Each row is followed by its class number.
[-12  31  32  24  31   9  15 -32   7   2  -1 -33  -8 -14  36 -47  47  59
  -6  -9 -60  28   7  41 -26  15  46  33  31  -8 -34 -17 -73   4  38 -22] : 1
[  0  -4  12  64  -3 -23   8 -28 -25 -37 -15  16  26 -29 -14  -1  26  94
  -2  28 -35  10  -9   8  14  -1  27  12  33  26 -12 -58 -39  44  -5 -25] : 7
[-58 -18 -17  71 -14   7   4 -33 -23 -37 -13  15   0  -1 -42  12  -5   9
   5  18 -27  76  25  35  25  26  44  56  49 -17  11 -53 -44  48  24 -43] : 4
[  5   1  10 -31  52  -4 -80  66 -31  16  -8  -4 -43 -34  48 -19  15 -38
   0 -10  -7 -48  15 -61 -10   8  32 -46  27  14 -31 -60 -39  19 -22  37] : 4
[ 74 -34  27  73 -36 -22  35 -27 -50   1 -27  -5  -1 -24   1 -28   8  48
  -3   5 -53  12 -22  16  24 -50   2   5  -1  27 -32   0 -27   4  -9 -14] : 9
[ 47 -11 -23 -37  25   7 -21 -23  -8  25  55 -74  -4  35 -11   1 -17 -36
  25   9  -6 -25  13 -58 103   9 -27 -21  -8  -7  73 -14  12 -20 -27  47] : 6
[ -1 -21  10  35  25 -41  54 -21 -38   2 -18  11   6  27   8 -24  -6  42
  12  23 -69  -9  30  23  18  14  -1  20  15 -12 -10   8 -62  26  -5 -22] : 3
[-32  25  45  41  38 -17 -18 -61 -24 -29 -34 -42  15  10  -9 -22  29  45
 -23  11 -47  40  -9  -7  13  -2  36  10  11  58   3 -38 -38  44  24  13] : 8
[-23 -42 -56  27 -24 -71   0  -3 -34  -2  26  58 -18   7  43   1   4  13
   8  13 -46   0  55 -49  -1  39 -17  22 -60 -60  10   1   7  53   2 -22] : 1
[  2   6  20  67 -14 -15  11 -54 -35 -29 -46 -30  36 -38 -44 -23  47  88
   3  -2 -39  63   3 -21   6  64  25  29  39  10 -35 -18 -51  25  16 -33] : 0
[-27 -71   2 -17   6 -16 -51 -38 -23  -7   1  22 -31 -20  60 -15  -7 -42
  19   1 -23  -2  32 -46  43  13  16   2   5  -6  33 -48 -47  13   0  14] : 12
[ -8 -30  -8 -10  32  17  11  19 -13  31   3  49 -14 -25 -28  -3  31 -17
   4  18 -29 -25  35 -78  -8 -27   4   7 -13 -17   8 -36  61  37  -3  -5] : 3
[  9 -23  -3  15   7 -14  28  24 -16  31  12  -1 -29   7  12   6  23 -44
 -24 -28 -31 -35  23 -70  38   8 -40  -5 -44 -28   3  49 -52  18  13   4] : 2
[-18 -29 -35 -41  34   4  27  24  -3  19 -22  -1 -62  30  -8  -1 -13 -39
  10  14 -16 -51   9  -8  29  74 -36 -24 -25 -25  54  26  47 -20 -14  10] : 1
[-27  -3 -32 -19  22  -4   2  -9 -25   1 -40  33 -32  33   8  -7  -5 -35
  24 -44 -66  -6  67 -57  71  67 -26  -1 -10   4  22 -25 -25  44   0   0] : 11
[-32   0 -35  10  -3 -65 -29 -23 -25  24  27 -53  39  55   8   3  60  64
  12  36 -24   2  39 -14  43 -27 -54 -53 -25   5 114  20  37  63  14  -7] : 2
[ 23   8 -34  59  23 -56 -21  32   5 -50 -16   3  -2 -10  22 -11 -32  13
 -23  -4 -37 -35  18 -15  33   3 -44   1  -6 -35  -9  -9 -31  32 -31   3] : 7
[ 60  47 -18  -4 -10 -35  -3  -7   0  11  73  -3   5   8  77   4 -29  19
  18 -36 -72 -42  57 -22  93  25 -26 -82 -41  53  22  31 -54  24 -55 -56] : 2
[-58   2 -12 -46 -23   2 -32  27 -37  45  -2  38 -62  -5  44  28 -18 -44
   1  -5 -61  19  50  12  69  64  -2 -31 -31  23  40 -12  -4  52 -24  25] : 4
[-76  32  -7  16  42 -32 -15  39 -50   8  13  35 -15 -22 -33 -18  16 -19
 -12  25 -60  22  45 -84   6  55  27  -5 -75  46  43   8   0  83  -2 -54] : 11
[  1  11  38  39 -11 -14  32 -47 -21  -2   0 -61  32  -9  22  12  32  73
 -17   6 -27  39  12   2  18  26  -1  20  29   8 -17   0 -96  23  29 -30] : 6
[ -5   7  26  33  12  -2  72 -64 -32  14  24 -13  18  16   2   4   8  65
  14 -12 -52  -5 -31  21  37  15 -10   7  40  17  -4  -4 -54 -11  13 -12] : 9
[ 23 -40   1 -23   9 -10 -25  -5 -40  27  -5   4 -46  -8  -3 -26  33  44
  39  30 -55 -17  47 -45  41  50  15  -8 -19  -3  32  -3 -23  46 -25 -53] : 12
[-52 -17  31  34   9 -46  17 -33  -5  -6 -22 -17  25  14  15 -12  42   1
  -2  -4 -25  -4 -14 -22   2 -10 -14  13  30   4   9  17 -48  26  38 -18] : 3
[ 32 -27 -10  22 -16 -24  -3  58 -36   5  11 -10  -2 -30  -5  27  44  42
 -24   5   7 -33   3 -70  30  27 -81 -41 -13 -11   2  27 -26  44  -6 -10] : 7
[ 45  13 -11 -31 -37 -14 -56  15 -58  34 -76 -17 -26   7 -20 -60  62  56
   8   9 -88   7  34  10  70 -15  -4 -42 -17  25   6 -34  -2  15 -29  96] : 5
[ -1  21  -8  50  15  -1 -14  35 -38  -3  33  34 -25 -27 -30  20 -33  19
  14   6 -84  12   6 -48  64  22 -16 -33 -28   4  31 -28 -10  21 -25  -4] : 2
[ 14 -77   8  -8  38  -6  31 -24 -27  51  16  28 -35  -6  33 -12  20   8
  23  14 -15 -11  28 -35  -3 -25   4 -33 -32  31  59 -26  17  37  28 -53] : 10
[ 28 -27 -25  10 -18 -43 -35   9 -77  -3  -1  10   1  14 -61 -38  24  13
   2   1 -46   9  28 -45  46  37 -19 -19  -9  16  -8 -20 -56  25 -23  16] : 9
[ 39 -19 -22  31  47  11 -24  25 -23   4  -8   8 -37 -73  46 -25 -18 -36
 -15 -34 -57 -15  64 -74  43  26 -23  14 -41 -34 -20 -32 -36  36  -8  19] : 0
[  0 -15  -8  32  12 -81 -82 -18 -22 -26 -12 -37 -20   3   0   1  -5   9
  -6  35 -46  17   3 -38  32  28 -33   4 -39 -11  67 -22 -46  63  10 -35] : 12
[  1 -24   3  17  -4 -15  40 -39   4 -30  16   6  17 -30  22 -20  13  37
  -3   3 -22  19   8 -11  22 -11 -19   6  60 -24 -15 -20 -64 -13  -5  -9] : 10
[ 34   5  35   0  -9 -20 -23 -50 -22 -36   7 -52  14   4  62  22  -7  46
  14   2 -34 -13  -7  10  30  27  20  24 -10  17 -33 -13 -75  21 -12  19] : 1
[-52 -18 -35 -39 -11  -3 -42  17  18  30   9  33 -58 -34  54 -28  36 -88
  12 -21 -30  -9  35 -40  50  -4  12   6  -8 -17  45 -32 -30  21  17   5] : 11
[ 14 -19 -33  -5   7  -8  -2  32 -20  19   0  52 -10 -44  52 -82  18 -27
   9  -5 -40 -27  20 -13  34 -28 -30 -13   3  23  19 -26 -39 -14   3  20] : 5
[  6 -38 -31 -19  -7 -24 -21 -35 -13 -19  12  14 -12  30   8   7   9   9
 -14   3 -45   3  97 -44  39  -7   4  12 -50 -51  -1 -12  -7  62 -19   0] : 8
[  32  -64   -8  -12   -4   -4   18  -62  -27  -11   -3  -22    8   27
   -5   29   35   -1   15   -3  -14  -37   55 -107   63   33  -55  -28
  -44  -42   25   43   -9    2    6    4] : 2
[ 20 -35 -10  52  18 -22  29 -57 -45  14  16 -21   8  -4  27  -7 -14  81
  14  -2 -50  63  50  23  19  42   1 -22  17 -35  16 -29 -38   3  23 -26] : 0
[ 48   9 -21  -9 -37 -18 -16  28 -32  25  23 -19  -5 -21   4 -47   9  14
  11  -8 -36  33  23 -27  70  23  10   6  21 -10 -13   1 -19  -5 -47  11] : 5
[-27  16  21 -12  43   3 -55  -2  10  19  39  -1 -28  14  36 -23  10  22
  32 -28 -65 -13  36 -35  -2 -19  42  16  -9 -49  -4 -11 -24  25  -1   4] : 12
[ 21   4  21  29  14 -16  42 -71  -4 -19   5 -44  50 -30  24 -32  21  63
  -3  58   4  10 -17   7 -20 -10   9   1  36  14   2  -9 -26 -50  14  -4] : 6
[ 37 -12 -29 -11  -3 -22 -15 -25  17  32  78 -17  -5   3  29 -39  19 -22
  13 -36 -21  16  55 -64  44  20   7 -31  17 -19  23 -21 -51 -15   8 -56] : 6
[ -5   3 -60  -4  23 -77 -33  -3 -29  52  78  27 -11  -1  10 -41   2 -26
  -6 -20 -72   9  35 -83  56  33 -20 -44 -36 -15  67 -43 -10  20 -12  19] : 0
[ -4   9   8  26   2 -29  14 -38 -29 -29  -8  -7  25  -2  -4   3 -27  27
 -13  18 -39  68  14   7  18  44   0  24  45  13   0 -28 -31  31 -12 -38] : 4
[ 57 -28 -46 -14 -28 -39  19  20 -35  65  40  20 -53 -30  67 -39  16  21
  16  28 -41 -27  52  -3  66  15  47 -57  24 -12   6 -27 -29 -16 -69  -2] : 2
[ 68 -30 -15  -4 -34 -36  10 -22 -64  45   1  22  -7  11  10  -4  33  24
  25  29 -34 -36  29 -37  42  14  14 -19 -21  21 -22 -20 -15  24 -29  37] : 3
[ 42 -35   6 -14  37  -1 -17 -23 -28   2 -42  23 -57 -30  25 -47 -24 -27
  17  23 -58 -32  26 -29  45  43  20   1 -22  33  16 -34 -32   5 -32  -5] : 12
[ 31   0  22  32   7 -21  24 -47  -8 -18 -48 -87  38  -7  31 -23   9  64
 -10  -3 -13  63  23 -22  25  30 -41  12  73 -10  -6   1  -9  -2   3 -21] : 6
[-34 -65 -26 -11 -25  35 -38  76  -5  15  62  35 -57 -44 -28 -68  17 -69
  29 -22 -36   5  42  -6  66 -23  17  -8   8 -41  31  22 -42 -10 -22 -39] : 9
[  65  -29  -12   -5   23  -41    3   21  -76   36   39  -31  -34  -17
   20   16   23   56    7   54  -18  -45   24  -49   46   10   51 -102
   12   46   28  -72  -52   26  -47  -39] : 11
[-24  17  -7 -26 -43 -35 -10  36   2  14   7  59 -40 -33 -23 -26 -18 -45
 -14   2 -93  28  19  -7  77  41   9  -9 -41  51  48  14 -28  38 -57 -59] : 2
[-20  16  10   8  65 -32  13  56 -51  32  24 -17 -19  -2  17  -4  32  41
  11   2 -26 -81 -30 -76  36  19 -25 -32  29  25   1 -18 -70  42 -23  40] : 10
[ 21  15  -6  15  23 -29 -52  -3 -46  16  46 -23 -20  17 -13 -46  18  -2
  11  -3 -46   7  15 -66  67  27  41 -10 -17  34   5 -24 -48  37 -22  27] : 8
[ 23 -27 -33 -24 -13   2 -29 -33   5   5 -33 -40 -49   7  -1 -26  41 -52
   8 -14 -35   2  53 -25  89  62 -28  -6  12 -29  36   7 -44  17   7 -24] : 4
[  4  -9  -2  97 -14 -45  48 -36  -9 -28 -35 -26  -2  11  -2  14   8  78
 -11   7 -31  33  -6  35  11 -14  -5   8  43 -27 -16 -18 -51  26  17 -30] : 10
[  -7   10   -1   -8   19  -28    7    6  -47   43   58   -8  -28  -49
    3  -11   49   24   -6   35  -69   23   16 -114   48   35  -27  -53
  -37  -18   54    9    4   11   -2  -17] : 11
[ 16 -23 -28   4 -35 -49 -79   3 -13 -20   5  19 -25 -64   6 -27  23 -23
 -15  21 -44  29  58 -73  52 -21  23 -21 -47  16  21 -49   6  68 -45 -17] : 10
[  9   2  16  39  -4   9  46 -89 -30 -18  15 -32  43 -48   2  -4   5  65
  17  22 -26  42   0  -3  46  69  18  21  18  27   6   1 -32  -5  -3 -26] : 0
[ 10 -36 -14 -28 -10 -35  21 -31 -39  17  70  26 -29  32  -5  -9   3  -1
  -7  -4 -99   1  59 -19  81  39  14 -50 -54  30  51 -13 -77  33 -20 -57] : 1
[ 45 -42  14  39   5  17  39 -26 -40 -21  -8 -16   7  -9  11  16 -38  61
  20  22  13  29  10  47  19  -4  30  -6  65  27 -23 -55 -40   1 -21  -4] : 10
[ 65 -26 -30 -21  19 -62 -97  -9  -8 -30  19 -28  12 -41  52 -54 -16 -31
   9  38   1 -13  36 -82  34   1 -32 -21 -20  24  56 -23  15  30 -47 -28] : 12
[  4  12  26  36  21 -15  16 -51 -35  -8 -10 -23  39 -33   6 -40  21  72
  10  23 -38  25  15   8 -17  33  51  63  -8  12 -32   2 -51  31   3  -9] : 0
[-19  18   0  48  39   8  33 -15 -11 -16  10  -2   4 -37  20  -7  22  37
 -23  24 -46   3  15  -1   3 -13 -16 -12  40 -20   1 -27 -43   7  18 -18] : 4
[-14  -6  -6  37 -16  13 -36 -18 -42 -52 -32  11 -37 -18   0   7  -8 -48
 -15 -16 -78 -20  50 -35  97  45  32 -20 -72  56  -9 -26 -53  46 -25  33] : 1
[ -6   2  27  47  -2 -27  21 -58   0 -21 -26 -17  18  13  -7  12  15  55
  -6   3 -57  39   0  31   0   1 -16   7  42 -30 -15 -20 -62   3  40 -20] : 3
[ 36 -46  26   7  77   7  54  51 -61  55  31 -10 -30  42 -47  22 -26   2
  16  27 -30 -38 -11 -41   3  16 -66 -37 -40 -28  36  47  -1  -7  18   1] : 3
[-32  -1 -38  15  18 -33  12 -13 -54 -20 -28  42  -7 -13   2   2   3  36
  11  50 -62 -42  62 -32  59  69  18  -3 -19  16  16 -37 -30  54 -51   1] : 2
[ -9  -7 -58  -5  18  21  24  20  10  43  -4 -12 -59  12 -12   4  11 -12
  16  -6 -17 -54  -4  56  72  24 -43 -18  49 -13  61 -43 -16   0   4 -10] : 9
[ 51 -26  22   7  37 -44  34  -8 -14  17  25 -51  16  26 -25   7   3   4
 -38  20   1 -20  17 -68 -15 -21  -8 -60 -46  37  41  22   1  14   1 -82] : 6
[ 32 -28   3  -4  25 -44  -9  14 -15   0   1 -11   4 -23  -7 -52  29  62
  28  16 -38  21   7 -45  23   3 -38   5  41  17  41 -24 -25  60 -17 -82] : 10
[-18   1 -33  14 -21 -40 -31  35 -47  12  -9  16 -56 -31   7 -30 -28 -72
 -17  42 -48  18  18  13  80  51  41  15 -18  35  29 -19 -35  43 -56  16] : 4
[ 14 -22  26  47  14   6  48 -39 -17   0  -7 -19  -9 -39  27   1   2  39
 -14  -9 -29  10 -21  19  20 -11   2 -30  63  20  -8 -46 -34 -18  10 -42] : 9
[-41 -78  -4 -17  -3 -31   0 -39 -34   2   9   8 -30  46  12  19  39  10
   0 -11 -45 -15  59 -62  64  10  -7 -37 -20 -26  38  -7 -44  50   8 -13] : 8
[ 25   1 -34  -2   5 -38   7  10 -45  68   0  37 -61  10  44  14  16   2
  21  -5 -55 -71  17 -21  55  58  10 -35  12  -1 -23 -67 -66  19 -15  44] : 3
[ 73 -41  -4  41  25   3 -14  69 -16  -6 -26  -8 -58 -29 -44  16 -17  30
 -20  25 -31 -10   1  -7  14   3 -56 -27 -34 -53  12  -5  -4  16  -4 -23] : 7
[ 61   0  25  72 -25  -8  21  17 -21   0  28 -21 -20 -38  10  20 -19  83
  -1  17 -44  47  -4  35  15 -35  -2 -27  -4  -5 -14   3 -34  21 -12 -45] : 10
[-26  30 -20 -20 -27  11  18  -5  42  22  43 -12 -29 -35  62  34 -17 -32
  15 -12  -6 -14  15   2  80  63  10  -8  13   5  39  27   7   2 -39 -54] : 2
[-38 -35  -6 -46  30 -43 -66  -1 -33  13  -4  -3 -24  43  30  -7  14  -1
   9  -4 -13  -6  39 -59   8  20  14 -24  -2 -20  15 -38   6  37  -6  50] : 8
[ 39   2   6   2 -26 -58  27 -57 -13  12 -13 -26  36  44  22   3  22  73
  -6  -4 -32   7  -5  29   9 -35   7  11  15  15   0 -30 -42  22  11 -17] : 5
[-34  14 -56  41 -14 -60 -19 -17  -8   8  64  52 -18 -14   5  -6   6  10
   3   1 -52  41  43 -66  18  22   2  -9 -31 -62  14 -25  13  22  -2   2] : 10
[ 44 -52  18  32  15 -20  59 -43 -40   3 -32  16  15  21  22 -20  15  91
 -17 -16 -56  32  33  17   5  -6 -35  -4  48 -24 -32 -35 -63  10  22  11] : 7
